Below are the code and all the weights of a small trained network. Each question names an input and a target symbol and asks about switching units off, where a switched-off unit gives its printed mean instead of its output.

import numpy as np


def w(rows, s, z=0):
    codes = np.array(rows[::2]) - 128.0
    scale = np.full(codes.shape[1], s)
    scale[-1] = z or s
    return codes * scale


def f(y):
    return np.maximum(y, 0)


def softmax(a):
    e = np.exp(a - a.max(-1, keepdims=True))
    return e / e.sum(-1, keepdims=True)


def log_softmax(a):
    a = a - a.max(-1, keepdims=True)
    return a - np.log(np.exp(a).sum(-1, keepdims=True))


def net(x, mask):
    ids = ['βγδετφψω'.index(c) for c in x.split()]
    T = len(ids)
    res = E[ids] + P[:T]
    u = 0
    for l in range(3):
        q, k, v = (res @ M[l].T for M in (Q, K, V))
        z = softmax(np.where(np.tri(T) > 0, q @ k.T / 2**0.5, -1e9)) @ v
        res = res + np.where(mask[u], z, O[l][:, -1]) @ O[l][:, :-1]
        u += 1
        y = f(res @ A[l][:, :-1].T + A[l][:, -1])
        res = res + np.where(mask[u : u + 8], y, B[l][:, -1]) @ B[l][:, :-1]
        u += 8
    return log_softmax(res[-1] @ U[:, :-1].T + U[:, -1])


Q, K, V, O, A, B = {}, {}, {}, {}, {}, {}
E = w([
[248,157,67],'β',
[203,237,104],'γ',
[127,143,130],'δ',
[105,172,18],'ε',
[104,184,134],'τ',
[130,179,153],'φ',
[226,157,89],'ψ',
[100,132,244],'ω',
],0.016)
P = w([
[1,188,154],'0',
[113,165,140],'1',
[116,146,124],'2',
[117,145,123],'3',
[125,135,123],'4',
[94,122,127],'5',
[142,102,110],'6',
[144,95,115],'7',
[155,77,103],'8',
[142,65,113],'9',
[104,59,117],'10',
[89,71,126],'11',
[119,66,127],'12',
],0.0089)
Q[0] = w([
[90,63,135],'L0H0',
[8,53,117],'L0H0',
],0.014)
K[0] = w([
[127,189,147],'L0H0',
[156,248,127],'L0H0',
],0.017)
V[0] = w([
[161,192,1],'L0H0',
[146,197,74],'L0H0',
],0.0046)
O[0] = w([
[253,149,131,251],'L0H0',
[176,142,132,239],'L0H0',
],0.0059,0.0023)
A[0] = w([
[108,1,111,77],'L0N0',
[143,80,173,68],'L0N1',
[134,19,242,84],'L0N2',
[23,116,118,53],'L0N3',
[245,80,170,254],'L0N4',
[232,151,111,211],'L0N5',
[198,172,183,69],'L0N6',
[94,20,160,132],'L0N7',
],0.0083,0.003)
B[0] = w([
[85,222,167,129],'L0N0',
[67,169,102,141],'L0N1',
[78,214,10,171],'L0N2',
[228,141,184,137],'L0N3',
[15,215,161,228],'L0N4',
[78,96,164,254],'L0N5',
[99,70,132,175],'L0N6',
[71,133,44,145],'L0N7',
],0.011,0.0067)
Q[1] = w([
[2,190,87],'L1H0',
[59,112,233],'L1H0',
],0.01)
K[1] = w([
[224,183,5],'L1H0',
[61,147,78],'L1H0',
],0.012)
V[1] = w([
[254,157,5],'L1H0',
[157,125,76],'L1H0',
],0.0086)
O[1] = w([
[114,1,166,254],'L1H0',
[128,99,148,181],'L1H0',
],0.0078,0.0043)
A[1] = w([
[201,44,122,157],'L1N0',
[134,189,60,153],'L1N1',
[177,2,153,189],'L1N2',
[113,156,99,131],'L1N3',
[48,95,224,213],'L1N4',
[117,71,50,160],'L1N5',
[235,95,128,54],'L1N6',
[70,115,135,251],'L1N7',
],0.0073,0.0028)
B[1] = w([
[110,161,151,136],'L1N0',
[138,122,170,179],'L1N1',
[116,166,165,152],'L1N2',
[143,135,127,162],'L1N3',
[172,103,79,254],'L1N4',
[105,149,133,162],'L1N5',
[5,147,140,128],'L1N6',
[159,138,111,238],'L1N7',
],0.02,0.0076)
Q[2] = w([
[70,105,191],'L2H0',
[106,251,172],'L2H0',
],0.015)
K[2] = w([
[53,132,220],'L2H0',
[98,165,9],'L2H0',
],0.013)
V[2] = w([
[140,111,2],'L2H0',
[169,91,232],'L2H0',
],0.0076)
O[2] = w([
[92,153,254,226],'L2H0',
[194,254,135,1],'L2H0',
],0.0046,0.004)
A[2] = w([
[60,103,178,90],'L2N0',
[87,163,57,55],'L2N1',
[120,72,254,151],'L2N2',
[71,67,103,77],'L2N3',
[136,195,168,3],'L2N4',
[165,56,136,59],'L2N5',
[200,21,178,105],'L2N6',
[134,65,84,92],'L2N7',
],0.008,0.0051)
B[2] = w([
[175,139,152,155],'L2N0',
[204,71,210,212],'L2N1',
[179,77,82,171],'L2N2',
[182,113,198,190],'L2N3',
[158,17,93,173],'L2N4',
[22,174,113,176],'L2N5',
[90,246,118,250],'L2N6',
[131,137,213,228],'L2N7',
],0.013,0.0022)
U = w([
[201,224,88,195],'β',
[22,166,117,222],'γ',
[43,136,213,127],'δ',
[159,4,118,200],'ε',
[124,145,211,3],'τ',
[1,140,66,108],'φ',
[174,123,97,91],'ψ',
[103,148,159,7],'ω',
],0.0096,0.0057)

Each question gives the input, a string of symbols that net reads in full, and the target symbol t.
The units are the heads (2 rows each of Q, K, V and O) and the neurons (one row each of A and B). Each row of codes is followed by its name. A weight is (code - 128) times the scale printed after its matrix; where a second scale follows, it is the last column's (O, A, B and U).
mask holds one flag per unit, layer by layer, with each layer's heads first. A switched-off unit (its flag False) gives its mean, the last column of its rows in O or B, instead of its output. The means were averaged over made-up inputs and are rounded, as every weight is.
A unit's drop is (log p(t) with every unit on - log p(t) with that unit switched off) / (log p(t) with every unit on - log p(t) with every unit switched off).
The circuit of an input: a set's keep is (log p(t) with only the set's units on - log p(t) with every unit switched off) / (log p(t) with every unit on - log p(t) with every unit switched off). Starting from the 12 units with the biggest drops (on a tie, the unit counted first), units are removed one at a time, each time the one whose removal leaves the highest keep (on an exact tie, the one counted first), for as long as the keep stays at least 0.8.
circuit, biggest first: the units of the circuit, biggest drop first
top k neurons: the k neurons with the biggest drops, biggest first
k most important neurons of layer l: the k neurons of layer l with the biggest drops, biggest first
drop of u: that unit's drop, to one decimal
input ε δ ε δ ε ω τ ω ε φ ω ω ε, target ε: circuit, biggest first -> (L0N4)
input δ φ τ ω ω δ τ ε δ ω ψ φ, target ε: top 2 neurons -> (L2N2, L0N4)
input φ γ φ ω, target β: circuit, biggest first -> (L0N5, L1H0)
input δ ε ω ω τ, target ε: top 4 neurons -> (L0N4, L0N5, L2N2, L1N4)
input φ ε ω, target ε: top 3 neurons -> (L0N2, L0N4, L1N4)
input β ε β ω ω β τ, target ε: 3 most important neurons of layer 1 -> (L1N4, L1N7, L1N1)
input ω ε ω ψ β τ ω γ, target ε: 2 most important neurons of layer 2 -> (L2N2, L2N6)
input β τ τ δ ε ε ε ω ω γ ω τ ω, target ε: top 4 neurons -> (L0N2, L0N4, L2N1, L1N4)
input φ δ ω τ δ τ ε ψ ω δ φ, target ε: 3 most important neurons of layer 2 -> (L2N2, L2N6, L2N5)
input β φ γ φ γ δ τ, target β: circuit, biggest first -> (L1H0, L0N5)
input β ε τ δ ω ψ γ ε δ τ β τ φ, target β: 2 most important neurons of layer 1 -> (L1N4, L1N5)
input δ δ γ τ ω ψ ψ τ ω, target γ: top 2 neurons -> (L0N2, L1N1)
input γ β ε φ φ β ε δ φ ε τ φ φ, target β: 2 most important neurons of layer 2 -> (L2N6, L2N2)
input ω ω ψ ω φ ε β δ ω ω ε ε, target ε: 2 most important neurons of layer 0 -> (L0N2, L0N4)
input β β ψ δ, target β: 3 most important neurons of layer 1 -> (L1N1, L1N3, L1N5)
input β ψ δ, target β: most important neuron of layer 1 -> (L1N1)
input γ ε γ ε ω φ ε β ψ φ ψ ψ, target γ: 2 most important neurons of layer 0 -> (L0N4, L0N5)
input τ ε ε β β ψ ε ε τ ε ψ, target γ: drop of L2N6 -> 0.4
input φ ε ω ω γ, target ε: drop of L0N2 -> 0.2
input δ φ τ, target β: drop of L0N4 -> -0.1
